Here is a tiny trained network, its code and every weight. The questions are about switching its units off for an input and a class, where a switched-off unit gives its printed mean instead of its output.

import numpy as np


def w(rows, s, z=0):
    codes = np.array(rows[::2]) - 128.0
    scale = np.full(codes.shape[1], s)
    scale[-1] = z or s
    return codes * scale


def f(y):
    return np.maximum(y, 0)


def log_softmax(a):
    a = a - a.max(-1, keepdims=True)
    return a - np.log(np.exp(a).sum(-1, keepdims=True))


def net(x, mask):
    res = np.array(x, float).reshape(1, 6) / 4 @ E
    y = f(res @ A[0][:, :-1].T + A[0][:, -1])
    res = res + np.where(mask, y, B[0][:, -1]) @ B[0][:, :-1]
    return log_softmax(res[-1] @ U[:, :-1].T + U[:, -1])


A, B = {}, {}
E = w([
[128,129,127,128],'x0',
[209,135,234,52],'x1',
[139,225,70,67],'x2',
[255,150,107,195],'x3',
[78,234,207,197],'x4',
[130,128,126,131],'x5',
],0.0084)
A[0] = w([
[106,185,169,159,52],'n0',
[153,132,174,91,17],'n1',
[191,159,119,206,71],'n2',
[83,53,169,146,114],'n3',
[68,69,152,102,128],'n4',
[142,134,106,85,90],'n5',
[125,49,188,178,38],'n6',
[150,84,94,101,5],'n7',
[96,122,56,189,24],'n8',
[103,122,109,194,89],'n9',
[57,121,144,77,39],'n10',
[139,193,185,169,149],'n11',
[110,211,58,33,80],'n12',
[145,63,81,82,39],'n13',
[161,125,175,90,60],'n14',
[79,124,144,83,35],'n15',
[182,126,205,65,15],'n16',
[158,41,76,72,25],'n17',
[129,50,181,187,43],'n18',
[207,145,107,165,62],'n19',
[206,139,102,176,58],'n20',
[155,87,59,70,55],'n21',
[168,132,194,74,29],'n22',
[103,94,78,192,78],'n23',
[130,118,119,119,75],'n24',
[120,41,158,196,68],'n25',
[143,99,105,109,44],'n26',
[165,137,102,224,117],'n27',
[106,188,176,168,25],'n28',
[78,130,12,202,30],'n29',
[134,72,193,161,170],'n30',
[189,53,88,42,48],'n31',
[70,119,117,79,77],'n32',
[106,182,171,157,52],'n33',
[45,143,141,79,69],'n34',
[129,115,145,148,153],'n35',
[71,101,145,86,64],'n36',
[108,191,142,92,158],'n37',
[200,148,233,55,23],'n38',
[193,173,114,194,76],'n39',
[14,159,155,105,106],'n40',
[84,163,153,160,104],'n41',
[192,106,190,113,131],'n42',
[142,248,54,52,13],'n43',
[169,128,118,159,63],'n44',
[133,139,92,159,39],'n45',
[96,213,202,184,12],'n46',
],0.012,0.013)
B[0] = w([
[98,104,128,205,156],'n0',
[77,138,132,92,135],'n1',
[179,84,192,97,192],'n2',
[164,189,137,158,205],'n3',
[166,115,116,114,210],'n4',
[132,142,111,166,151],'n5',
[173,216,209,184,168],'n6',
[113,110,104,167,135],'n7',
[2,158,182,51,160],'n8',
[106,147,121,99,168],'n9',
[175,75,204,74,158],'n10',
[76,71,60,171,237],'n11',
[173,207,141,198,213],'n12',
[98,107,142,191,168],'n13',
[78,140,163,88,159],'n14',
[147,78,165,75,140],'n15',
[62,141,175,72,178],'n16',
[67,77,143,239,186],'n17',
[157,180,191,166,171],'n18',
[162,84,177,105,180],'n19',
[163,90,193,123,180],'n20',
[115,95,142,204,185],'n21',
[67,142,160,85,166],'n22',
[87,166,146,66,177],'n23',
[119,121,109,143,128],'n24',
[154,210,159,173,185],'n25',
[118,119,103,165,132],'n26',
[153,94,144,80,216],'n27',
[85,66,101,213,152],'n28',
[27,162,230,42,203],'n29',
[165,189,70,138,254],'n30',
[61,73,115,222,223],'n31',
[172,82,186,125,165],'n32',
[100,104,126,189,154],'n33',
[195,99,200,93,178],'n34',
[135,142,91,123,180],'n35',
[162,107,203,117,160],'n36',
[141,133,37,143,210],'n37',
[62,167,211,60,219],'n38',
[185,82,171,89,195],'n39',
[188,67,155,80,223],'n40',
[109,97,116,152,178],'n41',
[73,134,105,72,242],'n42',
[165,208,229,193,189],'n43',
[161,92,128,108,141],'n44',
[117,128,189,111,133],'n45',
[66,67,156,240,178],'n46',
],0.0089,0.008)
U = w([
[99,93,125,163,74],'0',
[88,136,140,103,79],'1',
[129,122,121,130,252],'2',
[155,93,146,118,68],'3',
[143,165,137,155,60],'4',
[122,119,114,127,242],'5',
[146,121,6,82,89],'6',
],0.022,0.019)

Each question gives the input, the list of numbers given to net, and the class t.
The units are the neurons (one row each of A and B). Each row of codes is followed by its name. A weight is (code - 128) times the scale printed after its matrix; where a second scale follows, it is the last column's (A, B and U).
mask holds one flag per neuron, in row order. A switched-off neuron (its flag False) gives its mean, the last column of its row in B, instead of its output. The means were averaged over made-up inputs and are rounded, as every weight is.
A unit's drop is (log p(t) with every unit on - log p(t) with that unit switched off) / (log p(t) with every unit on - log p(t) with every unit switched off).
The circuit of an input: a set's keep is (log p(t) with only the set's units on - log p(t) with every unit switched off) / (log p(t) with every unit on - log p(t) with every unit switched off). Starting from the 12 units with the biggest drops (on a tie, the unit counted first), units are removed one at a time, each time the one whose removal leaves the highest keep (on an exact tie, the one counted first), for as long as the keep stays at least 0.8.
circuit, biggest first: the units of the circuit, biggest drop first
unit that matters most: the unit with the biggest drop
top k neurons: the k neurons with the biggest drops, biggest first
drop when u is switched off: that unit's drop, to one decimal
input [3,-1,8,2,2,-3], class 4: circuit, biggest first -> n43
input [-4,-5,8,-5,-4,-1], class 4: top 2 neurons -> n12, n43
input [-6,8,-8,3,-3,2], class 1: circuit, biggest first -> n42, n38
input [6,-4,-7,7,-1,5], class 3: circuit, biggest first -> n27, n2
input [-4,-4,-6,6,-1,-1], class 3: circuit, biggest first -> n27, n2
input [-6,-3,-3,7,-6,3], class 3: top 2 neurons -> n20, n27
input [7,-5,-4,-7,2,5], class 3: top 2 neurons -> n40, n34
input [-2,-2,-7,8,4,3], class 3: circuit, biggest first -> n2, n39
input [2,-3,-2,6,-7,0], class 0: circuit, biggest first -> n17, n31
input [3,3,2,-5,6,2], class 0: circuit, biggest first -> n46, n11
input [3,4,2,1,5,-5], class 0: circuit, biggest first -> n11, n46
input [-4,0,-6,-3,7,1], class 0: top 3 neurons -> n46, n11, n28
input [1,-3,8,-3,-3,-1], class 4: circuit, biggest first -> n12, n43
input [-4,8,8,2,-4,2], class 1: unit that matters most -> n38
input [1,-7,0,-2,7,3], class 0: top 2 neurons -> n46, n28
input [6,-3,-7,4,-6,1], class 4: circuit, biggest first -> n25, n6, n18
input [0,-4,2,8,-8,-1], class 0: top 2 neurons -> n31, n17
input [2,-7,-7,-7,6,6], class 1: top 4 neurons -> n29, n8, n23, n9
input [0,-5,8,7,-2,1], class 4: top 3 neurons -> n43, n12, n40
input [6,5,-6,-6,8,-5], class 0: circuit, biggest first -> n46
input [-5,-8,6,5,6,3], class 1: drop when n29 is switched off -> 0.8
input [-1,-8,0,-1,-4,-1], class 1: drop when n29 is switched off -> 0.2
input [-1,-2,4,-7,3,-5], class 3: drop when n34 is switched off -> 0.1
